Below is a small trained network, with its code and all its weights. Each question gives an input and a target symbol and asks what happens when units are switched off, that is, made to give their printed mean instead of their output.

import numpy as np


def w(rows, s, z=0):
    codes = np.array(rows[::2]) - 128.0
    scale = np.full(codes.shape[1], s)
    scale[-1] = z or s
    return codes * scale


def f(y):
    return y / 2 * (1 + np.tanh(0.7978845608 * (y + 0.044715 * y**3)))


def softmax(a):
    e = np.exp(a - a.max(-1, keepdims=True))
    return e / e.sum(-1, keepdims=True)


def log_softmax(a):
    a = a - a.max(-1, keepdims=True)
    return a - np.log(np.exp(a).sum(-1, keepdims=True))


def net(x, mask):
    ids = ['ΛΣΦΩβεζηθμξτψ'.index(c) for c in x.split()]
    T = len(ids)
    res = E[ids] + P[:T]
    r = res
    for j in range(3):
        rows = slice(4 * j, 4 * j + 4)
        q, k, v = (r @ M[0][rows].T for M in (Q, K, V))
        z = softmax(np.where(np.tri(T) > 0, q @ k.T / 4**0.5, -1e9)) @ v
        o = O[0][rows]
        res = res + np.where(mask[j], z, o[:, -1]) @ o[:, :-1]
    y = f(res @ A[0][:, :-1].T + A[0][:, -1])
    res = res + np.where(mask[3:11], y, B[0][:, -1]) @ B[0][:, :-1]
    return log_softmax(res[-1] @ U[:, :-1].T + U[:, -1])


Q, K, V, O, A, B = {}, {}, {}, {}, {}, {}
E = w([
[154,127,122],'Λ',
[176,102,102],'Σ',
[167,84,134],'Φ',
[34,159,191],'Ω',
[191,103,135],'β',
[145,145,143],'ε',
[57,110,171],'ζ',
[130,135,131],'η',
[72,252,114],'θ',
[209,208,68],'μ',
[135,87,138],'ξ',
[142,134,126],'τ',
[133,136,115],'ψ',
],0.018)
P = w([
[198,184,247],'0',
[133,68,141],'1',
[93,110,59],'2',
[172,169,201],'3',
[120,95,130],'4',
[78,115,58],'5',
[154,155,190],'6',
[111,115,128],'7',
[70,115,68],'8',
],0.014)
Q[0] = w([
[74,213,101],'head 1',
[101,151,197],'head 1',
[159,132,30],'head 1',
[181,92,195],'head 1',
[118,130,177],'head 2',
[87,77,119],'head 2',
[140,139,224],'head 2',
[2,103,12],'head 2',
[147,88,110],'head 3',
[137,162,136],'head 3',
[89,123,196],'head 3',
[76,68,149],'head 3',
],0.014)
K[0] = w([
[97,163,111],'head 1',
[3,108,132],'head 1',
[191,138,82],'head 1',
[129,14,138],'head 1',
[147,90,191],'head 2',
[17,82,156],'head 2',
[201,104,149],'head 2',
[67,156,150],'head 2',
[98,132,153],'head 3',
[70,157,187],'head 3',
[98,128,93],'head 3',
[49,81,159],'head 3',
],0.015)
V[0] = w([
[107,79,134],'head 1',
[92,157,132],'head 1',
[153,165,10],'head 1',
[150,185,111],'head 1',
[156,117,188],'head 2',
[172,137,15],'head 2',
[90,218,133],'head 2',
[180,202,106],'head 2',
[208,119,144],'head 3',
[35,71,65],'head 3',
[131,155,190],'head 3',
[142,81,69],'head 3',
],0.011)
O[0] = w([
[166,144,113,111],'head 1',
[153,138,95,124],'head 1',
[152,10,142,31],'head 1',
[133,107,189,137],'head 1',
[138,144,75,189],'head 2',
[193,103,184,31],'head 2',
[1,79,116,157],'head 2',
[92,156,248,146],'head 2',
[62,95,154,186],'head 3',
[145,168,68,2],'head 3',
[94,129,177,200],'head 3',
[137,116,74,65],'head 3',
],0.0081,0.0062)
A[0] = w([
[106,10,137,99],'neuron 1',
[99,44,83,172],'neuron 2',
[129,119,176,103],'neuron 3',
[114,116,171,3],'neuron 4',
[154,31,137,190],'neuron 5',
[189,97,91,121],'neuron 6',
[133,185,158,29],'neuron 7',
[148,219,201,171],'neuron 8',
],0.011,0.0063)
B[0] = w([
[118,88,110,173],'neuron 1',
[93,156,36,186],'neuron 2',
[130,215,55,162],'neuron 3',
[101,126,47,142],'neuron 4',
[229,91,153,167],'neuron 5',
[255,129,48,133],'neuron 6',
[115,64,40,152],'neuron 7',
[214,137,149,247],'neuron 8',
],0.0096,0.011)
U = w([
[199,254,208,162],'Λ',
[231,179,146,131],'Σ',
[215,133,83,216],'Φ',
[132,157,27,45],'Ω',
[202,82,171,3],'β',
[135,125,175,163],'ε',
[182,140,14,166],'ζ',
[89,142,198,103],'η',
[78,63,141,168],'θ',
[178,18,97,67],'μ',
[179,203,68,79],'ξ',
[141,136,152,193],'τ',
[150,115,163,211],'ψ',
],0.0094,0.0057)

Each question gives the input, a string of symbols that net reads in full, and the target symbol t.
The units are the heads (4 rows each of Q, K, V and O) and the neurons (one row each of A and B). Each row of codes is followed by its name. A weight is (code - 128) times the scale printed after its matrix; where a second scale follows, it is the last column's (O, A, B and U).
mask holds one flag per unit, heads first, then neurons. A switched-off unit (its flag False) gives its mean, the last column of its rows in O or B, instead of its output. The means were averaged over made-up inputs and are rounded, as every weight is.
A unit's drop is (log p(t) with every unit on - log p(t) with that unit switched off) / (log p(t) with every unit on - log p(t) with every unit switched off).
The circuit of an input: a set's keep is (log p(t) with only the set's units on - log p(t) with every unit switched off) / (log p(t) with every unit on - log p(t) with every unit switched off). Starting from all 11 units, units are removed one at a time, each time the one whose removal leaves the highest keep (on an exact tie, the one counted first), for as long as the keep stays at least 0.8.
units of the circuit, in order: the units of the circuit, biggest drop first
unit that matters most: the unit with the biggest drop
top k neurons: the k neurons with the biggest drops, biggest first
which heads matter: for each layer, one digit per head in row order, 1 if its drop is at least 0.15 and else 0, layers parted by /
drop of u: that unit's drop, to one decimal
input ξ ξ β ψ ε, target Λ: units of the circuit, in order -> [head 2; neuron 7; neuron 2]
input ε μ ψ ξ μ Ω β, target Λ: units of the circuit, in order -> [head 2; neuron 3]
input ζ μ η θ Σ ξ β τ ε, target θ: which heads matter -> 110
input ξ Φ μ ξ Φ β, target μ: which heads matter -> 100
input Φ μ θ ζ ψ, target θ: top 2 neurons -> [neuron 8; neuron 1]
input η ε ξ Λ ψ ε Ω β Φ, target Ω: which heads matter -> 010
input Φ Φ β τ Ω ε Σ, target Λ: which heads matter -> 010
input ψ μ μ Ω ε Σ Φ η ξ, target Ω: units of the circuit, in order -> [head 2]
input β Ω ζ ψ ξ, target ζ: units of the circuit, in order -> [head 2; head 3]
input β η ψ η Ω ε, target Ω: units of the circuit, in order -> [head 2; neuron 8]
input Ω ξ Σ, target Ω: top 2 neurons -> [neuron 2; neuron 8]
input ξ Σ Ω η μ Φ, target μ: top 2 neurons -> [neuron 5; neuron 1]
input ε ψ ε β θ Λ Σ η η, target θ: units of the circuit, in order -> [head 2; neuron 8]
input τ ε θ, target θ: unit that matters most -> head 1
input Φ θ θ Φ Λ μ ζ, target Λ: which heads matter -> 000
input Λ ε Σ ε β ε μ Λ Λ, target μ: units of the circuit, in order -> [head 1; neuron 5]
input Ω Σ ψ ξ ξ ε ξ Φ η, target Ω: units of the circuit, in order -> [head 2; neuron 2]
input ψ Σ θ ξ ψ ε Φ Λ ε, target θ: units of the circuit, in order -> [head 2; head 1]
input ξ Φ η Ω τ ε, target Ω: units of the circuit, in order -> [head 2; neuron 2]
input θ Σ Λ Φ ε β τ τ ξ, target θ: top 2 neurons -> [neuron 8; neuron 3]
input θ μ ξ, target μ: units of the circuit, in order -> [head 1]
input Λ Φ μ, target μ: top 2 neurons -> [neuron 1; neuron 5]
input θ η θ, target θ: drop of neuron 1 -> 0.1
input Σ Σ Ω Φ ζ, target Ω: top 2 neurons -> [neuron 8; neuron 5]
input Λ Ω ψ, target Ω: drop of neuron 8 -> 0.2
input Ω θ Φ, target θ: drop of head 2 -> 0.9
input ξ Λ θ β θ θ Φ Φ τ, target θ: drop of head 2 -> 0.4
input ξ η ξ θ Λ Ω Ω ε, target Λ: unit that matters most -> neuron 2
